Below is a small trained network, with its code and all its weights. Each question gives an input and a class and asks what happens when units are switched off, that is, made to give their printed mean instead of their output.

import numpy as np


def w(rows, s, z=0):
    codes = np.array(rows[::2]) - 128.0
    scale = np.full(codes.shape[1], s)
    scale[-1] = z or s
    return codes * scale


def norm(h):
    return h / np.sqrt((h * h).mean(-1, keepdims=True) + 1e-5)


def f(y):
    return y / 2 * (1 + np.tanh(0.7978845608 * (y + 0.044715 * y**3)))


def log_softmax(a):
    a = a - a.max(-1, keepdims=True)
    return a - np.log(np.exp(a).sum(-1, keepdims=True))


def net(x, mask):
    res = np.array(x, float).reshape(1, 2) / 4 @ E
    u = 0
    for l in range(2):
        y = f(norm(res) @ A[l][:, :-1].T + A[l][:, -1])
        res = res + np.where(mask[u : u + 11], y, B[l][:, -1]) @ B[l][:, :-1]
        u += 11
    return log_softmax(norm(res)[-1] @ U[:, :-1].T + U[:, -1])


A, B = {}, {}
E = w([
[53,178,70,95,200],'x0',
[108,151,89,253,178],'x1',
],0.0053)
A[0] = w([
[88,105,143,126,169,165],'L0N1',
[155,54,172,100,41,39],'L0N2',
[159,135,254,106,66,34],'L0N3',
[102,180,50,163,229,4],'L0N4',
[183,87,227,95,16,48],'L0N5',
[77,157,90,160,192,3],'L0N6',
[57,134,113,70,123,67],'L0N7',
[160,90,227,105,100,40],'L0N8',
[82,97,155,154,167,81],'L0N9',
[104,106,86,123,90,126],'L0N10',
[122,127,76,175,214,71],'L0N11',
],0.0061,0.0038)
B[0] = w([
[92,130,124,126,178,153],'L0N1',
[128,118,79,158,125,195],'L0N2',
[118,149,50,190,63,186],'L0N3',
[69,145,61,160,50,196],'L0N4',
[108,93,2,186,63,254],'L0N5',
[90,160,81,182,72,154],'L0N6',
[133,159,186,138,143,147],'L0N7',
[136,150,71,197,80,170],'L0N8',
[102,137,152,152,94,118],'L0N9',
[144,134,114,129,145,128],'L0N10',
[83,122,160,164,120,174],'L0N11',
],0.0068,0.0042)
A[1] = w([
[180,135,193,112,74,85],'L1N1',
[130,118,237,160,130,151],'L1N2',
[165,103,224,149,135,67],'L1N3',
[134,144,142,113,111,99],'L1N4',
[162,117,87,189,121,158],'L1N5',
[105,162,153,24,166,138],'L1N6',
[147,123,93,136,135,117],'L1N7',
[124,118,143,86,216,167],'L1N8',
[130,171,173,72,155,148],'L1N9',
[170,96,247,177,153,125],'L1N10',
[181,97,37,106,2,3],'L1N11',
],0.0076,0.0035)
B[1] = w([
[111,144,100,195,113,115],'L1N1',
[222,141,129,79,131,134],'L1N2',
[185,197,76,158,168,123],'L1N3',
[114,110,141,164,98,115],'L1N4',
[116,139,152,14,126,224],'L1N5',
[154,76,237,103,135,180],'L1N6',
[107,130,95,99,155,142],'L1N7',
[99,74,189,150,62,152],'L1N8',
[123,72,174,101,126,148],'L1N9',
[179,178,119,57,188,144],'L1N10',
[209,3,24,105,26,255],'L1N11',
],0.0055,0.0053)
U = w([
[111,81,253,67,147,98],'0',
[32,189,109,198,154,186],'1',
[226,196,150,135,210,6],'2',
[177,63,57,126,63,158],'3',
],0.017,0.0013)

Each question gives the input, the list of numbers given to net, and the class t.
The units are the neurons (one row each of A and B). Each row of codes is followed by its name. A weight is (code - 128) times the scale printed after its matrix; where a second scale follows, it is the last column's (A, B and U).
mask holds one flag per neuron, layer by layer. A switched-off neuron (its flag False) gives its mean, the last column of its row in B, instead of its output. The means were averaged over made-up inputs and are rounded, as every weight is.
A unit's drop is (log p(t) with every unit on - log p(t) with that unit switched off) / (log p(t) with every unit on - log p(t) with every unit switched off).
The circuit of an input: a set's keep is (log p(t) with only the set's units on - log p(t) with every unit switched off) / (log p(t) with every unit on - log p(t) with every unit switched off). Starting from the 12 units with the biggest drops (on a tie, the unit counted first), units are removed one at a time, each time the one whose removal leaves the highest keep (on an exact tie, the one counted first), for as long as the keep stays at least 0.8.
circuit, biggest first: the units of the circuit, biggest drop first
k most important neurons: the k neurons with the biggest drops, biggest first
top k neurons in layer l: the k neurons of layer l with the biggest drops, biggest first
drop of u: that unit's drop, to one decimal
input [-1,6], class 1: circuit, biggest first : [L1N11]
input [0,2], class 1: circuit, biggest first : [L1N11; L0N5]
input [-1,4], class 1: 3 most important neurons : [L1N11; L0N7; L0N4]
input [-2,7], class 1: 4 most important neurons : [L1N11; L0N7; L1N6; L0N4]
input [-5,4], class 2: 2 most important neurons : [L0N5; L0N4]
input [4,-1], class 0: top 2 neurons in layer 0 : [L0N5; L0N3]
input [7,-1], class 1: 4 most important neurons : [L0N4; L0N6; L1N5; L1N11]
input [3,-1], class 0: 2 most important neurons : [L0N5; L0N3]
input [0,3], class 1: drop of L1N11 : 0.2
input [-6,5], class 2: drop of L0N5 : 0.3
input [-2,5], class 2: drop of L1N2 : 0.0
